[[128 109 100 130 128 110 146 115 145 128 145 128 139 120]
 [122 113 117 124 124 107 146 104 134 145 147 128 144 116]
 [133 140 133 133 131 148 117 150 124 118 110 128 113 140]
 [125 108 104 128 126 110 147 112 142 134 147 127 143 118]
 [122 110 113 125 124 109 147 107 136 144 147 128 146 115]
 [122 142 152 115 123 116 123 103 113 147 133 130 134 119]]
|
[[122 142 152 115 123 116 123 103 113 147 133 130 134 119]
 [133 140 133 133 131 148 117 150 124 118 110 128 113 140]
 [122 113 117 124 124 107 146 104 134 145 147 128 144 116]
 [122 110 113 125 124 109 147 107 136 144 147 128 146 115]
 [125 108 104 128 126 110 147 112 142 134 147 127 143 118]
 [128 109 100 130 128 110 146 115 145 128 145 128 139 120]]

[[138 117 144 122 138 122]
 [116 146 112 129 116 134]
 [110 144 128 144 126 141]
 [136 122 134 133 132 126]
 [110 137 111 143 106 145]
 [148 109 139 112 142 116]
 [149 113 140 117 140 122]
 [115 131 116 148 116 134]
 [130 135 127 117 125 123]
 [137 134 132 133 131 133]]
|
[[138 117 144 122 138 122]
 [149 113 140 117 140 122]
 [148 109 139 112 142 116]
 [136 122 134 133 132 126]
 [137 134 132 133 131 133]
 [110 144 128 144 126 141]
 [130 135 127 117 125 123]
 [115 131 116 148 116 134]
 [116 146 112 129 116 134]
 [110 137 111 143 106 145]]

[[129 133 118 132 120 131 121 106 132 118 110 122 132 118 118]
 [106 105 145 110 144 105 119 147 106 129 126 140 111 127 125]
 [141 145 104 142 107 143 113 155 143 111 131 112 142 112 113]
 [126 129 122 129 124 127 121 115 128 120 113 125 129 120 119]
 [118 120 131 122 131 119 119 135 120 123 121 130 122 122 121]
 [133 137 115 135 117 135 121 101 135 117 108 119 135 117 117]]
|
[[106 105 145 110 144 105 119 147 106 129 126 140 111 127 125]
 [118 120 131 122 131 119 119 135 120 123 121 130 122 122 121]
 [126 129 122 129 124 127 121 115 128 120 113 125 129 120 119]
 [129 133 118 132 120 131 121 106 132 118 110 122 132 118 118]
 [133 137 115 135 117 135 121 101 135 117 108 119 135 117 117]
 [141 145 104 142 107 143 113 155 143 111 131 112 142 112 113]]

[[133 134 131]
 [140 133 125]
 [138 133 121]
 [102 126 109]
 [140 132 129]]
|
[[133 134 131]
 [140 132 129]
 [140 133 125]
 [138 133 121]
 [102 126 109]]

[[152 106 110]
 [ 99 152 141]
 [100 152 124]
 [102 156 114]]
|
[[ 99 152 141]
 [100 152 124]
 [102 156 114]
 [152 106 110]]

[[117 122 121 111 120 128]
 [144 146 130 155 137 125]]
|
[[144 146 130 155 137 125]
 [117 122 121 111 120 128]]

[[133 121 116 142]
 [128 128 104 138]
 [131 127 115 135]
 [128 120 135 134]
 [128 128 129 127]]
|
[[128 120 135 134]
 [128 128 129 127]
 [133 121 116 142]
 [131 127 115 135]
 [128 128 104 138]]

[[113 149 124 133 131 147]
 [140 144 140 120 147 138]
 [139 137 142 120 150 144]
 [113 128 129 130 144 156]
 [145 123 127 125 109 101]]
|
[[139 137 142 120 150 144]
 [140 144 140 120 147 138]
 [113 128 129 130 144 156]
 [145 123 127 125 109 101]
 [113 149 124 133 131 147]]
---
[[105 137 116 129 135 142]
 [115 138 124 135 132 139]
 [107 137 124 133 131 138]]
|
[[115 138 124 135 132 139]
 [107 137 124 133 131 138]
 [105 137 116 129 135 142]]

[[130 126 128 124 128 126 126 127 129 128]
 [150 124 128 115 128 126 126 133 146 121]
 [127 126 128 124 128 126 126 127 128 128]
 [119 126 129 124 128 105 109 106 125 131]]
|
[[150 124 128 115 128 126 126 133 146 121]
 [130 126 128 124 128 126 126 127 129 128]
 [127 126 128 124 128 126 126 127 128 128]
 [119 126 129 124 128 105 109 106 125 131]]

[[126 128 129 129 128 127 128 126 129 129 128 125 128]
 [134 129 123 125 127 132 129 134 125 126 128 136 129]
 [132 128 125 126 127 131 128 133 126 127 128 134 129]
 [129 128 127 127 128 129 128 129 127 128 128 130 128]
 [111 126 141 137 130 117 126 109 138 134 129 105 126]]
|
[[134 129 123 125 127 132 129 134 125 126 128 136 129]
 [132 128 125 126 127 131 128 133 126 127 128 134 129]
 [129 128 127 127 128 129 128 129 127 128 128 130 128]
 [126 128 129 129 128 127 128 126 129 129 128 125 128]
 [111 126 141 137 130 117 126 109 138 134 129 105 126]]

[[104 157]
 [138 118]]
|
[[138 118]
 [104 157]]

[[153 138 144 112 120 102 117 137 137 130 118 121 114 148 151]
 [131 116 141 116 123 103 119 141 115 133 121 130 117 120 144]
 [112 117 123 126 145 141 125 154 117 141 158 145 146 112 118]
 [123  98 140 120 143 127 153 106 100 140 136 101 141 107 141]
 [139 131 142 104 154 126 139 116 131 155 158 105 148 139 140]
 [122 140 109 107 120 106 139 138 140 112 105 123 121 134 109]]
|
[[153 138 144 112 120 102 117 137 137 130 118 121 114 148 151]
 [139 131 142 104 154 126 139 116 131 155 158 105 148 139 140]
 [131 116 141 116 123 103 119 141 115 133 121 130 117 120 144]
 [123  98 140 120 143 127 153 106 100 140 136 101 141 107 141]
 [122 140 109 107 120 106 139 138 140 112 105 123 121 134 109]
 [112 117 123 126 145 141 125 154 117 141 158 145 146 112 118]]

[[140 126 126 129 115 131 122 140 130 119 124 107 130 135 126 126]
 [125 110 127 126 125 148 139 136 133 133 154 139 141 126 133 143]
 [129 129 125 125 137 121 144 142 128 132 132 141 142 125 131 125]
 [131 132 124 112 128 127 127 132 122 132 125 138 138 130 125 128]
 [118 124 127 130 133 142 132 118 130 127 125 134 125 134 130 125]]
|
[[140 126 126 129 115 131 122 140 130 119 124 107 130 135 126 126]
 [131 132 124 112 128 127 127 132 122 132 125 138 138 130 125 128]
 [129 129 125 125 137 121 144 142 128 132 132 141 142 125 131 125]
 [125 110 127 126 125 148 139 136 133 133 154 139 141 126 133 143]
 [118 124 127 130 133 142 132 118 130 127 125 134 125 134 130 125]]

[[146 140 134]
 [128 151 140]
 [131 144 151]]
|
[[146 140 134]
 [131 144 151]
 [128 151 140]]

[[116 116 119 132 126 131 134 141]
 [129 129 109 139 115 124 149 131]
 [128 128 120 142 130 132 146 123]
 [133 133 127 122 117 122 126 139]
 [136 136 128 130 119 124 138 123]]
|
[[136 136 128 130 119 124 138 123]
 [133 133 127 122 117 122 126 139]
 [129 129 109 139 115 124 149 131]
 [128 128 120 142 130 132 146 123]
 [116 116 119 132 126 131 134 141]]

[[133 128 152 118 135 117 114 133 119 116 132 118 133 129]
 [121 117 149 114 134 125 135 121 113 109 145 117 115 116]
 [138 140 111 119 105 119 130 138 125 114 119 116 143 145]
 [119 141 116 123 114 122 138 118 131 122 126 120 120 145]
 [115 127 130 139 138 130 142 115 139 145 138 140 110 125]]
|
[[138 140 111 119 105 119 130 138 125 114 119 116 143 145]
 [133 128 152 118 135 117 114 133 119 116 132 118 133 129]
 [121 117 149 114 134 125 135 121 113 109 145 117 115 116]
 [119 141 116 123 114 122 138 118 131 122 126 120 120 145]
 [115 127 130 139 138 130 142 115 139 145 138 140 110 125]]
